Each row has a name. Each question is about the rows just above it.

106; 153; 77; 170; 172; 145; 156; 140; 105; 165; 102; 122; 139; 103; 127; 151; 160; 155; 103; 90; 167; 77; 143; 138; 65; 152; 145; 100; 79; 93; 124; 149; 95; 88; 121; 145; 158; 156; 141; 105; 112; 185; 78; 205; 115; 178; 160; 89; 153; 62; 104; 172; 94; 152; 87; 193; 140; 99; 145; 128; 166 : <178>
115; 151; 91; 94; 139; 62; 100; 153; 168; 118; 148; 139; 163; 93; 69; 152; 150; 144; 159; 56; 168; 152; 135; 125; 129; 131; 122; 130; 25; 104; 124; 103; 171; 43; 98; 173; 165; 158; 141; 119; 151; 116; 111; 144; 143; 135; 109; 112; 183; 181; 78; 107; 108; 134; 117; 133; 103; 125; 89; 122; 126 : <134>
203; 181; 135; 160; 81; 124; 176; 99; 70; 58; 155; 171; 192; 88; 184; 75; 121; 45; 148; 133; 143; 111; 110; 152; 172; 137; 206; 16; 64; 101; 112; 117; 205; 237; 130; 220; 88; 150; 195; 123; 156; 178; 152; 89; 71; 96; 86; 177; 140; 131; 118; 126; 132; 109; 76; 134; 147; 198; 80; 168; 128 : <203>
105; 134; 152; 89; 158; 126; 67; 123; 97; 106; 112; 98; 133; 117; 121; 121; 97; 115; 134; 173; 119; 164; 103; 147; 201; 149; 111; 67; 115; 162; 114; 125; 120; 147; 131; 156; 159; 117; 170; 155; 121; 83; 171; 123; 84; 132; 115; 194; 128; 168; 157; 139; 167; 129; 111; 95; 150; 125; 69; 156; 118 : <35>
122; 111; 157; 137; 154; 110; 127; 143; 143; 124; 116; 115; 146; 173; 124; 144; 85; 121; 96; 148; 104; 119; 114; 143; 81; 130; 99; 117; 122; 83; 154; 118; 135; 85; 146; 84; 122; 144; 101; 140; 160; 80; 133; 170; 147; 118; 128; 124; 116; 140; 92; 141; 171; 99; 154; 111; 139; 121; 142; 125; 144 : <42>
125; 136; 136; 102; 166; 96; 89; 130; 108; 131; 109; 122; 132; 141; 115; 97; 127; 143; 156; 150; 114; 126; 115; 133; 146; 133; 116; 120; 127; 113; 130; 139; 120; 127; 115; 147; 136; 140; 151; 122; 131; 79; 152; 110; 112; 105; 94; 181; 123; 131; 123; 112; 133; 123; 99; 103; 144; 129; 78; 143; 109 : <56>
Which entry of <42> is missing from 84; 80; 104; 124; 147; 140; 142; 85; 146; 143; 85; 154; 121; 144; 101; 139; 92; 137; 99; 160; 125; 173; 171; 122; 115; 81; 157; 124; 114; 116; 135; 144; 83; 111; 118; 111; 118; 146; 141; 143; 154; 143; 117; 170; 121; 122; 122; 116; 110; 96; 154; 133; 119; 124; 144; 140; 128; 148; 99; 127?	130
Which entry of <203> is missing from 86; 112; 80; 101; 96; 198; 124; 184; 128; 152; 152; 130; 111; 150; 143; 70; 155; 172; 147; 178; 88; 177; 89; 76; 58; 220; 192; 134; 160; 171; 117; 135; 64; 88; 45; 16; 205; 181; 176; 123; 168; 148; 121; 156; 118; 195; 206; 133; 237; 71; 110; 81; 75; 132; 203; 140; 99; 109; 126; 131?	137

170; 85; 99; 171; 84 -> <56>
113; 71; 70; 117; 147 -> <203>
170; 85; 99; 139; 24 -> <24>
<56> without one entry, shuffled: 99; 171; 170; 85. Gone:	84
<203> without one entry, shuffled: 71; 113; 117; 147. Gone:	70
<56> without one entry, shuffled: 84; 171; 99; 85. Gone:	170

159; 160; 102; 101 -> <24>
135; 123; 89; 111 -> <56>
135; 131; 64; 63 -> <42>
137; 91; 167; 151 -> <203>
142; 97; 113; 98 -> <72>
231; 94; 32; 48 -> <82>
Shuffled <42> with one entry gone: 63; 135; 131, missing	64
Shuffled <24> with one entry gone: 160; 101; 102, missing	159
Which entry of <24> is missing from 160; 101; 159?	102

186; 132; 124; 45; 96; 131; 152; 85; 120; 101; 89; 158; 192; 118; 84; 168; 95; 112; 166; 151; 200; 83; 111; 163; 64; 147; 139; 178 : <134>
165; 86; 96; 181; 121; 116; 132; 115; 147; 149; 186; 163; 171; 120; 165; 141; 92; 115; 177; 120; 151; 96; 106; 124; 89; 97; 107; 144 : <24>
160; 56; 64; 219; 171; 87; 115; 92; 173; 213; 197; 162; 162; 79; 173; 148; 108; 98; 162; 66; 134; 111; 139; 136; 65; 105; 135; 153 : <99>
167; 65; 82; 211; 139; 103; 128; 104; 158; 188; 203; 167; 174; 105; 175; 144; 93; 109; 177; 98; 145; 102; 117; 168; 75; 95; 117; 147 : <203>
182; 87; 98; 169; 103; 119; 141; 114; 144; 136; 192; 173; 190; 126; 164; 146; 69; 113; 196; 135; 169; 84; 89; 125; 82; 90; 94; 155 : <21>
151; 97; 95; 140; 169; 108; 118; 76; 151; 163; 113; 134; 139; 81; 118; 156; 131; 106; 99; 81; 142; 128; 178; 168; 71; 163; 158; 158 : <178>
<21> without one entry, shuffled: 192; 164; 173; 119; 155; 94; 69; 136; 103; 114; 169; 89; 113; 182; 146; 98; 84; 90; 135; 87; 141; 169; 125; 126; 196; 190; 144. Gone:	82
<134> without one entry, shuffled: 131; 64; 85; 120; 178; 124; 147; 163; 101; 139; 95; 186; 83; 151; 132; 84; 89; 111; 200; 112; 166; 45; 118; 192; 96; 158; 168. Gone:	152
Shuffled <134> with one entry gone: 96; 152; 200; 168; 139; 166; 118; 101; 147; 120; 89; 131; 111; 186; 151; 84; 64; 163; 192; 158; 132; 112; 178; 83; 85; 95; 124, missing	45

147; 186; 114; 115; 146; 138; 145; 138; 141; 112; 100 = <42>
209; 113; 110; 156; 114; 151; 119; 115; 226; 225; 161 = <203>
59; 143; 118; 149; 58; 117; 135; 122; 166; 128; 62 = <134>
Shuffled <42> with one entry gone: 141; 115; 138; 147; 138; 112; 114; 146; 100; 186, missing	145
Shuffled <42> with one entry gone: 138; 146; 112; 115; 141; 100; 147; 186; 138; 145, missing	114
Which entry of <134> is missing from 149; 122; 128; 166; 118; 62; 117; 143; 135; 59?	58
<203> without one entry, shuffled: 119; 226; 156; 115; 161; 225; 113; 110; 209; 151. Gone:	114
Shuffled <203> with one entry gone: 151; 161; 225; 110; 156; 115; 113; 209; 114; 119, missing	226

155; 163; 196; 155; 125; 159; 169; 192; 212; 177; 202; 159; 171; 186; 169 -> <35>
171; 175; 182; 164; 132; 176; 185; 197; 203; 207; 175; 171; 161; 169; 174 -> <24>
182; 177; 172; 177; 125; 185; 176; 175; 192; 165; 171; 166; 175; 223; 164 -> <99>
176; 175; 163; 198; 131; 157; 201; 180; 170; 165; 177; 174; 167; 184; 173 -> <203>
194; 152; 167; 159; 125; 176; 172; 172; 167; 178; 167; 208; 177; 171; 173 -> <134>
172; 177; 194; 191; 131; 167; 172; 156; 194; 185; 183; 171; 184; 169; 186 -> <56>
191; 196; 158; 183; 130; 169; 181; 155; 186; 176; 168; 204; 174; 161; 185 -> <42>
166; 167; 210; 193; 128; 166; 184; 184; 178; 162; 181; 201; 185; 225; 176 -> <178>
166; 167; 210; 193; 128; 166; 184; 184; 178; 162; 181; 201; 185; 181; 176 -> <72>
185; 170; 194; 163; 128; 198; 167; 196; 171; 161; 173; 161; 172; 179; 179 -> <82>
172; 177; 194; 191; 131; 167; 172; 156; 194; 160; 186; 188; 163; 159; 189 -> <21>
200; 183; 195; 159; 132; 180; 174; 197; 171; 172; 155; 168; 163; 221; 214 -> <92>
Which entry of <42> is missing from 196; 183; 161; 191; 130; 176; 181; 158; 186; 168; 155; 204; 174; 169?	185
Shuffled <203> with one entry gone: 180; 170; 157; 184; 163; 198; 174; 165; 201; 167; 173; 176; 175; 177, missing	131
<35> without one entry, shuffled: 212; 192; 159; 196; 155; 169; 159; 125; 186; 169; 202; 163; 171; 155. Gone:	177
<203> without one entry, shuffled: 131; 177; 170; 174; 175; 180; 176; 201; 173; 198; 163; 167; 184; 157. Gone:	165

